Below are the code and all the weights of a small trained network. Each question names an input and a class and asks about switching units off, where a switched-off unit gives its printed mean instead of its output.

import numpy as np


def w(rows, s, z=0):
    codes = np.array(rows[::2]) - 128.0
    scale = np.full(codes.shape[1], s)
    scale[-1] = z or s
    return codes * scale


def f(y):
    return np.maximum(y, 0)


def log_softmax(a):
    a = a - a.max(-1, keepdims=True)
    return a - np.log(np.exp(a).sum(-1, keepdims=True))


def net(x, mask):
    res = np.array(x, float).reshape(1, 6) / 4 @ E
    y = f(res @ A[0][:, :-1].T + A[0][:, -1])
    res = res + np.where(mask, y, B[0][:, -1]) @ B[0][:, :-1]
    return log_softmax(res[-1] @ U[:, :-1].T + U[:, -1])


A, B = {}, {}
E = w([
[134,205,255,145],'x0',
[121,121,132,146],'x1',
[130,131,126,124],'x2',
[100,18,193,29],'x3',
[135,130,126,117],'x4',
[12,167,117,79],'x5',
],0.0087)
A[0] = w([
[152,182,89,131,167],'N0',
[131,88,155,67,138],'N1',
[33,151,100,95,111],'N2',
[92,44,180,136,88],'N3',
[254,86,149,140,99],'N4',
[108,114,21,148,98],'N5',
[132,115,236,113,145],'N6',
[133,101,151,92,90],'N7',
[89,159,112,108,102],'N8',
[128,70,50,130,132],'N9',
[158,181,90,154,83],'N10',
[115,182,194,145,116],'N11',
[117,110,121,146,245],'N12',
[120,197,93,161,96],'N13',
[131,71,141,56,152],'N14',
[131,144,192,127,159],'N15',
[132,122,92,110,91],'N16',
[148,146,165,114,179],'N17',
[147,130,232,117,131],'N18',
[101,123,113,151,253],'N19',
[144,116,107,188,254],'N20',
[36,157,116,109,114],'N21',
[116,35,85,142,148],'N22',
[106,80,108,139,171],'N23',
[66,172,149,117,113],'N24',
[145,175,97,153,171],'N25',
[145,118,144,155,115],'N26',
[177,150,63,216,142],'N27',
[156,73,166,108,133],'N28',
[114,168,211,151,89],'N29',
[202,117,93,140,167],'N30',
[132,161,124,154,124],'N31',
],0.012,0.0071)
B[0] = w([
[39,148,168,168,206],'N0',
[57,153,69,190,190],'N1',
[214,57,207,217,198],'N2',
[34,78,59,155,177],'N3',
[144,29,236,201,204],'N4',
[166,113,73,91,213],'N5',
[131,158,90,80,200],'N6',
[82,113,104,240,155],'N7',
[161,61,206,185,157],'N8',
[211,174,90,102,215],'N9',
[68,60,85,201,187],'N10',
[180,143,28,115,193],'N11',
[121,193,220,37,214],'N12',
[73,128,85,216,199],'N13',
[57,148,113,154,209],'N14',
[165,189,42,112,183],'N15',
[230,144,79,194,147],'N16',
[152,188,135,94,177],'N17',
[148,159,72,93,195],'N18',
[114,155,196,52,224],'N19',
[105,160,208,66,241],'N20',
[192,60,242,182,191],'N21',
[175,189,63,77,213],'N22',
[171,196,78,3,184],'N23',
[223,85,164,177,173],'N24',
[43,115,118,96,212],'N25',
[212,86,143,125,147],'N26',
[92,113,127,111,254],'N27',
[35,120,175,206,178],'N28',
[186,125,36,132,186],'N29',
[105,93,153,116,204],'N30',
[82,121,101,123,170],'N31',
],0.0057,0.0099)
U = w([
[6,125,92,161,76],'0',
[196,160,62,121,64],'1',
[187,33,202,180,58],'2',
[99,162,159,104,255],'3',
],0.013,0.0049)

Each question gives the input, the list of numbers given to net, and the class t.
The units are the neurons (one row each of A and B). Each row of codes is followed by its name. A weight is (code - 128) times the scale printed after its matrix; where a second scale follows, it is the last column's (A, B and U).
mask holds one flag per neuron, in row order. A switched-off neuron (its flag False) gives its mean, the last column of its row in B, instead of its output. The means were averaged over made-up inputs and are rounded, as every weight is.
A unit's drop is (log p(t) with every unit on - log p(t) with that unit switched off) / (log p(t) with every unit on - log p(t) with every unit switched off).
The circuit of an input: a set's keep is (log p(t) with only the set's units on - log p(t) with every unit switched off) / (log p(t) with every unit on - log p(t) with every unit switched off). Starting from the 12 units with the biggest drops (on a tie, the unit counted first), units are removed one at a time, each time the one whose removal leaves the highest keep (on an exact tie, the one counted first), for as long as the keep stays at least 0.8.
circuit, biggest first: the units of the circuit, biggest drop first
most important unit: the unit with the biggest drop
top k neurons: the k neurons with the biggest drops, biggest first
drop when u is switched off: that unit's drop, to one decimal
input [8,7,5,-8,-1,2], class 0: most important unit : N13
input [-5,7,-4,3,-8,7], class 2: circuit, biggest first : (N2; N21)
input [5,-3,-5,8,-7,-8], class 0: circuit, biggest first : (N3; N1; N28)
input [-5,8,3,-3,-8,7], class 3: circuit, biggest first : (N19; N10)
input [-8,-2,2,6,-8,-8], class 1: top 3 neurons : (N22; N9; N23)
input [1,0,8,6,-4,2], class 0: circuit, biggest first : (N3; N1)
input [8,-8,4,-6,4,-3], class 1: top 2 neurons : (N11; N29)
input [-7,3,-8,-3,-5,8], class 2: circuit, biggest first : (N2; N21)
input [-7,-5,6,6,2,0], class 1: top 4 neurons : (N9; N22; N23; N0)
input [-4,-3,-1,-1,-8,6], class 2: top 2 neurons : (N2; N21)
input [2,-5,2,-5,-8,-2], class 0: drop when N13 is switched off : 0.1
input [-4,6,-4,4,8,-5], class 3: drop when N17 is switched off : -0.1
input [7,-7,4,2,-1,-4], class 1: drop when N16 is switched off : 0.0
input [0,3,5,-2,5,-6], class 2: circuit, biggest first : (N4)
